Here is a tiny trained network, its code and every weight. The questions are about switching its units off for an input and a class, where a switched-off unit gives its printed mean instead of its output.

import numpy as np


def w(rows, s, z=0):
    codes = np.array(rows[::2]) - 128.0
    scale = np.full(codes.shape[1], s)
    scale[-1] = z or s
    return codes * scale


def f(y):
    return np.maximum(y, 0)


def log_softmax(a):
    a = a - a.max(-1, keepdims=True)
    return a - np.log(np.exp(a).sum(-1, keepdims=True))


def net(x, mask):
    res = np.array(x, float).reshape(1, 3) / 4 @ E
    y = f(res @ A[0][:, :-1].T + A[0][:, -1])
    res = res + np.where(mask, y, B[0][:, -1]) @ B[0][:, :-1]
    return log_softmax(res[-1] @ U[:, :-1].T + U[:, -1])


A, B = {}, {}
E = w([
[173,18,44,233,101,171,77],'x0',
[108,42,126,246,227,91,167],'x1',
[235,219,101,107,40,56,1],'x2',
],0.0079)
A[0] = w([
[176,85,95,169,64,200,184,148],'N0',
[235,114,89,129,60,129,69,155],'N1',
[230,110,63,139,66,55,37,195],'N2',
[197,198,149,128,41,61,67,152],'N3',
[153,221,101,62,2,125,89,223],'N4',
[62,60,165,137,226,110,210,201],'N5',
[102,90,97,218,199,87,111,159],'N6',
[134,210,107,77,16,132,81,199],'N7',
[121,69,110,150,166,154,180,144],'N8',
[187,150,140,85,147,156,120,78],'N9',
[55,163,183,16,129,203,173,201],'N10',
[91,135,177,197,189,133,167,224],'N11',
[117,149,186,98,165,86,213,165],'N12',
[163,40,70,181,117,211,70,255],'N13',
],0.0088,0.0036)
B[0] = w([
[186,79,109,139,78,138,78,174],'N0',
[192,148,148,168,18,86,139,219],'N1',
[156,139,112,171,75,56,131,250],'N2',
[156,183,132,194,99,136,119,237],'N3',
[164,156,172,174,105,206,20,254],'N4',
[96,176,111,126,229,173,202,228],'N5',
[79,89,96,82,153,124,175,199],'N6',
[140,148,147,133,86,195,2,235],'N7',
[87,100,74,153,169,179,190,181],'N8',
[115,101,119,161,142,163,115,149],'N9',
[99,110,160,72,171,185,108,225],'N10',
[111,149,138,95,211,95,191,194],'N11',
[54,150,159,49,144,108,155,191],'N12',
[216,48,114,163,104,118,185,227],'N13',
],0.0088,0.013)
U = w([
[117,114,194,105,95,203,88,132],'0',
[122,85,68,151,187,185,174,7],'1',
[24,181,199,68,174,50,192,220],'2',
[156,76,105,164,44,2,198,85],'3',
[165,166,159,211,44,100,98,180],'4',
],0.0089,0.0012)

Each question gives the input, the list of numbers given to net, and the class t.
The units are the neurons (one row each of A and B). Each row of codes is followed by its name. A weight is (code - 128) times the scale printed after its matrix; where a second scale follows, it is the last column's (A, B and U).
mask holds one flag per neuron, in row order. A switched-off neuron (its flag False) gives its mean, the last column of its row in B, instead of its output. The means were averaged over made-up inputs and are rounded, as every weight is.
A unit's drop is (log p(t) with every unit on - log p(t) with that unit switched off) / (log p(t) with every unit on - log p(t) with every unit switched off).
The circuit of an input: a set's keep is (log p(t) with only the set's units on - log p(t) with every unit switched off) / (log p(t) with every unit on - log p(t) with every unit switched off). Starting from the 12 units with the biggest drops (on a tie, the unit counted first), units are removed one at a time, each time the one whose removal leaves the highest keep (on an exact tie, the one counted first), for as long as the keep stays at least 0.8.
units of the circuit, in order: the units of the circuit, biggest drop first
top k neurons: the k neurons with the biggest drops, biggest first
drop of u: that unit's drop, to one decimal
input [-6,-3,-3], class 2: units of the circuit, in order -> [N12]
input [-1,7,-5], class 2: units of the circuit, in order -> [N11; N12]
input [3,-3,-2], class 3: units of the circuit, in order -> [N4; N7]
input [1,3,1], class 1: top 3 neurons -> [N1; N2; N3]
input [-8,1,4], class 0: top 2 neurons -> [N2; N1]
input [-4,0,1], class 0: top 2 neurons -> [N2; N5]
input [-8,-2,5], class 0: top 3 neurons -> [N10; N7; N1]
input [-1,5,2], class 2: drop of N2 -> 0.0
input [0,4,-1], class 1: drop of N7 -> -0.2
input [-7,2,4], class 0: drop of N1 -> 0.5
input [2,7,2], class 1: drop of N10 -> -0.1
